Below are the code and all the weights of a small trained network. Each question names an input and a class and asks about switching units off, where a switched-off unit gives its printed mean instead of its output.

import numpy as np


def w(rows, s, z=0):
    codes = np.array(rows[::2]) - 128.0
    scale = np.full(codes.shape[1], s)
    scale[-1] = z or s
    return codes * scale


def norm(h):
    return h / np.sqrt((h * h).mean(-1, keepdims=True) + 1e-5)


def f(y):
    return y / 2 * (1 + np.tanh(0.7978845608 * (y + 0.044715 * y**3)))


def log_softmax(a):
    a = a - a.max(-1, keepdims=True)
    return a - np.log(np.exp(a).sum(-1, keepdims=True))


def net(x, mask):
    res = np.array(x, float).reshape(1, 4) / 4 @ E
    u = 0
    for l in range(3):
        y = f(norm(res) @ A[l][:, :-1].T + A[l][:, -1])
        res = res + np.where(mask[u : u + 8], y, B[l][:, -1]) @ B[l][:, :-1]
        u += 8
    return log_softmax(norm(res)[-1] @ U[:, :-1].T + U[:, -1])


A, B = {}, {}
E = w([
[135,84,9,117],'x0',
[251,14,163,16],'x1',
[126,119,132,128],'x2',
[2,139,144,36],'x3',
],0.0044)
A[0] = w([
[196,201,67,205,229],'L0N0',
[136,51,164,46,152],'L0N1',
[148,175,162,90,95],'L0N2',
[57,95,113,52,159],'L0N3',
[87,127,131,177,253],'L0N4',
[170,2,122,162,155],'L0N5',
[166,80,164,253,64],'L0N6',
[87,240,170,160,185],'L0N7',
],0.0078,0.0025)
B[0] = w([
[146,171,123,146,242],'L0N0',
[138,86,128,154,217],'L0N1',
[92,117,120,143,132],'L0N2',
[137,142,104,109,200],'L0N3',
[183,77,53,124,199],'L0N4',
[155,161,84,170,207],'L0N5',
[124,254,111,84,181],'L0N6',
[141,45,145,148,254],'L0N7',
],0.0079,0.0043)
A[1] = w([
[127,149,131,126,39],'L1N0',
[57,88,117,79,160],'L1N1',
[111,132,252,151,253],'L1N2',
[125,152,80,102,20],'L1N3',
[213,118,156,73,60],'L1N4',
[152,140,133,133,142],'L1N5',
[144,164,184,125,107],'L1N6',
[73,172,85,195,171],'L1N7',
],0.012,0.003)
B[1] = w([
[91,123,124,112,103],'L1N0',
[215,231,158,129,242],'L1N1',
[138,131,21,114,228],'L1N2',
[82,84,77,181,131],'L1N3',
[133,95,169,166,197],'L1N4',
[178,119,90,127,152],'L1N5',
[67,99,1,99,135],'L1N6',
[137,90,172,127,253],'L1N7',
],0.0085,0.0043)
A[2] = w([
[160,89,101,111,176],'L2N0',
[209,79,109,163,43],'L2N1',
[119,112,98,76,107],'L2N2',
[159,34,210,164,111],'L2N3',
[194,149,118,176,173],'L2N4',
[115,101,24,119,3],'L2N5',
[198,125,61,158,93],'L2N6',
[55,106,107,254,149],'L2N7',
],0.0086,0.0015)
B[2] = w([
[48,107,148,189,173],'L2N0',
[124,209,142,98,227],'L2N1',
[105,103,113,254,127],'L2N2',
[58,175,141,198,178],'L2N3',
[93,101,169,54,240],'L2N4',
[76,63,93,90,167],'L2N5',
[66,99,120,117,254],'L2N6',
[146,102,160,136,180],'L2N7',
],0.0089,0.006)
U = w([
[239,239,72,75,145],'0',
[77,45,10,99,48],'1',
[135,86,233,199,2],'2',
[88,163,108,79,240],'3',
],0.011,0.0038)

Each question gives the input, the list of numbers given to net, and the class t.
The units are the neurons (one row each of A and B). Each row of codes is followed by its name. A weight is (code - 128) times the scale printed after its matrix; where a second scale follows, it is the last column's (A, B and U).
mask holds one flag per neuron, layer by layer. A switched-off neuron (its flag False) gives its mean, the last column of its row in B, instead of its output. The means were averaged over made-up inputs and are rounded, as every weight is.
A unit's drop is (log p(t) with every unit on - log p(t) with that unit switched off) / (log p(t) with every unit on - log p(t) with every unit switched off).
The circuit of an input: a set's keep is (log p(t) with only the set's units on - log p(t) with every unit switched off) / (log p(t) with every unit on - log p(t) with every unit switched off). Starting from the 12 units with the biggest drops (on a tie, the unit counted first), units are removed one at a time, each time the one whose removal leaves the highest keep (on an exact tie, the one counted first), for as long as the keep stays at least 0.8.
units of the circuit, in order: the units of the circuit, biggest drop first
unit that matters most: the unit with the biggest drop
k most important neurons: the k neurons with the biggest drops, biggest first
k most important neurons of layer l: the k neurons of layer l with the biggest drops, biggest first
drop when u is switched off: that unit's drop, to one decimal
input [-7,-4,5,-6], class 1: units of the circuit, in order -> (L1N6, L1N1, L1N2)
input [1,0,4,7], class 0: unit that matters most -> L1N1
input [5,-6,-5,-1], class 2: units of the circuit, in order -> (L1N7, L2N7)
input [-1,-7,3,5], class 2: 2 most important neurons -> (L1N7, L2N1)
input [-6,6,-6,2], class 1: 2 most important neurons of layer 0 -> (L0N4, L0N7)
input [2,5,5,6], class 0: 2 most important neurons -> (L1N1, L0N7)
input [1,-2,2,-1], class 2: 2 most important neurons -> (L1N2, L1N1)
input [4,-5,-4,-1], class 2: 3 most important neurons -> (L1N7, L1N2, L2N7)
input [-7,-6,2,-2], class 1: 2 most important neurons -> (L1N2, L0N5)
input [-2,3,-7,-5], class 3: 2 most important neurons of layer 2 -> (L2N4, L2N6)
input [-3,-8,5,6], class 2: 2 most important neurons -> (L1N7, L2N1)
input [5,-1,-8,-4], class 3: 3 most important neurons -> (L1N1, L2N6, L2N4)
input [2,0,-4,-1], class 3: 2 most important neurons -> (L1N1, L1N2)
input [5,0,-2,8], class 0: units of the circuit, in order -> (L1N1)
input [-2,0,5,-2], class 3: 3 most important neurons -> (L1N1, L1N6, L1N2)
input [4,7,6,7], class 0: 2 most important neurons -> (L1N1, L0N7)
input [-5,6,-2,8], class 0: 2 most important neurons of layer 0 -> (L0N7, L0N4)
input [0,-7,-5,-4], class 2: 2 most important neurons -> (L1N1, L2N7)
input [4,-8,-8,6], class 2: 2 most important neurons of layer 2 -> (L2N1, L2N7)
input [-2,-3,-1,5], class 0: drop when L1N1 is switched off -> 1.2
input [-2,8,0,4], class 2: most important neuron of layer 2 -> (L2N3)
input [-6,4,2,-2], class 1: drop when L1N2 is switched off -> 0.4
input [1,2,-7,8], class 0: drop when L1N1 is switched off -> 1.2
input [-6,0,2,7], class 0: drop when L1N1 is switched off -> 1.6
